Below are the code and all the weights of a small trained network. Each question names an input and a class and asks about switching units off, where a switched-off unit gives its printed mean instead of its output.

import numpy as np


def w(rows, s, z=0):
    codes = np.array(rows[::2]) - 128.0
    scale = np.full(codes.shape[1], s)
    scale[-1] = z or s
    return codes * scale


def f(y):
    return np.maximum(y, 0)


def log_softmax(a):
    a = a - a.max(-1, keepdims=True)
    return a - np.log(np.exp(a).sum(-1, keepdims=True))


def net(x, mask):
    res = np.array(x, float).reshape(1, 7) / 4 @ E
    y = f(res @ A[0][:, :-1].T + A[0][:, -1])
    res = res + np.where(mask, y, B[0][:, -1]) @ B[0][:, :-1]
    return log_softmax(res[-1] @ U[:, :-1].T + U[:, -1])


A, B = {}, {}
E = w([
[137,207,254,112,44],'x0',
[212,158,123,95,152],'x1',
[69,251,95,193,171],'x2',
[42,171,120,74,78],'x3',
[13,171,143,26,172],'x4',
[116,109,145,126,234],'x5',
[208,192,24,100,106],'x6',
],0.0074)
A[0] = w([
[148,109,67,159,144,149],'N0',
[136,126,162,76,117,57],'N1',
[182,148,147,100,111,118],'N2',
[135,125,105,157,79,98],'N3',
[128,150,116,197,135,195],'N4',
[72,120,106,89,144,187],'N5',
[85,154,128,58,187,170],'N6',
[144,150,166,76,111,143],'N7',
[113,128,103,177,165,253],'N8',
[195,160,139,122,119,160],'N9',
[158,135,83,121,148,133],'N10',
[127,180,150,141,93,156],'N11',
[133,144,159,86,52,159],'N12',
[126,92,111,129,98,181],'N13',
[123,126,146,177,155,153],'N14',
[65,128,124,186,176,187],'N15',
[124,178,155,97,106,122],'N16',
[128,171,150,194,130,207],'N17',
[132,130,145,70,68,173],'N18',
[154,87,123,136,130,157],'N19',
[134,136,178,164,143,181],'N20',
[75,95,143,185,183,179],'N21',
[106,82,107,251,134,176],'N22',
[71,146,165,168,104,160],'N23',
[139,91,149,86,112,181],'N24',
[161,118,117,137,83,142],'N25',
],0.015,0.0041)
B[0] = w([
[106,102,55,151,110,216],'N0',
[97,79,115,186,157,179],'N1',
[175,117,158,199,160,193],'N2',
[112,203,140,116,129,173],'N3',
[174,112,115,145,2,206],'N4',
[78,135,146,58,155,224],'N5',
[154,98,140,16,136,241],'N6',
[104,138,142,170,173,209],'N7',
[163,68,52,64,60,226],'N8',
[176,171,109,189,159,209],'N9',
[135,193,97,143,125,189],'N10',
[114,226,132,186,85,210],'N11',
[86,203,178,203,166,247],'N12',
[68,100,95,193,127,183],'N13',
[199,52,119,82,71,182],'N14',
[165,106,133,53,93,243],'N15',
[156,162,166,144,157,205],'N16',
[171,163,146,142,55,214],'N17',
[82,177,181,221,173,232],'N18',
[100,98,69,115,164,187],'N19',
[165,75,193,130,123,200],'N20',
[149,52,125,76,110,244],'N21',
[130,34,90,108,75,254],'N22',
[113,134,226,88,89,228],'N23',
[32,54,124,232,207,206],'N24',
[105,187,122,167,163,191],'N25',
],0.006,0.0093)
U = w([
[75,195,194,140,137,41],'0',
[254,133,182,151,238,148],'1',
[194,164,56,158,68,254],'2',
[59,62,12,147,122,46],'3',
[115,113,107,6,227,169],'4',
[14,83,133,174,174,183],'5',
[200,61,187,118,24,16],'6',
],0.0096,0.0032)

Each question gives the input, the list of numbers given to net, and the class t.
The units are the neurons (one row each of A and B). Each row of codes is followed by its name. A weight is (code - 128) times the scale printed after its matrix; where a second scale follows, it is the last column's (A, B and U).
mask holds one flag per neuron, in row order. A switched-off neuron (its flag False) gives its mean, the last column of its row in B, instead of its output. The means were averaged over made-up inputs and are rounded, as every weight is.
A unit's drop is (log p(t) with every unit on - log p(t) with that unit switched off) / (log p(t) with every unit on - log p(t) with every unit switched off).
The circuit of an input: a set's keep is (log p(t) with only the set's units on - log p(t) with every unit switched off) / (log p(t) with every unit on - log p(t) with every unit switched off). Starting from the 12 units with the biggest drops (on a tie, the unit counted first), units are removed one at a time, each time the one whose removal leaves the highest keep (on an exact tie, the one counted first), for as long as the keep stays at least 0.8.
circuit, biggest first: the units of the circuit, biggest drop first
top k neurons: the k neurons with the biggest drops, biggest first
drop when u is switched off: that unit's drop, to one decimal
input [-2,-6,7,6,0,3,7], class 2: circuit, biggest first => (N4; N24)
input [2,6,3,8,6,6,-6], class 4: circuit, biggest first => (N6)
input [-5,-4,-5,2,-2,-7,-7], class 5: top 3 neurons => (N8; N24; N4)
input [7,2,4,-5,1,1,8], class 1: top 2 neurons => (N2; N8)
input [0,1,-8,-3,-5,2,-3], class 5: top 2 neurons => (N24; N8)
input [-7,-3,-8,-1,7,1,-3], class 4: top 2 neurons => (N6; N5)
input [-4,-1,8,-2,8,-7,-7], class 4: top 2 neurons => (N5; N6)
input [-4,-7,-5,-5,0,-5,-7], class 3: drop when N24 is switched off => 0.1
input [-2,-4,8,5,7,-5,4], class 4: drop when N11 is switched off => -0.1
input [4,-1,-7,7,-4,-8,3], class 0: drop when N13 is switched off => 0.0
input [1,1,-5,4,0,-1,4], class 5: drop when N24 is switched off => 0.1
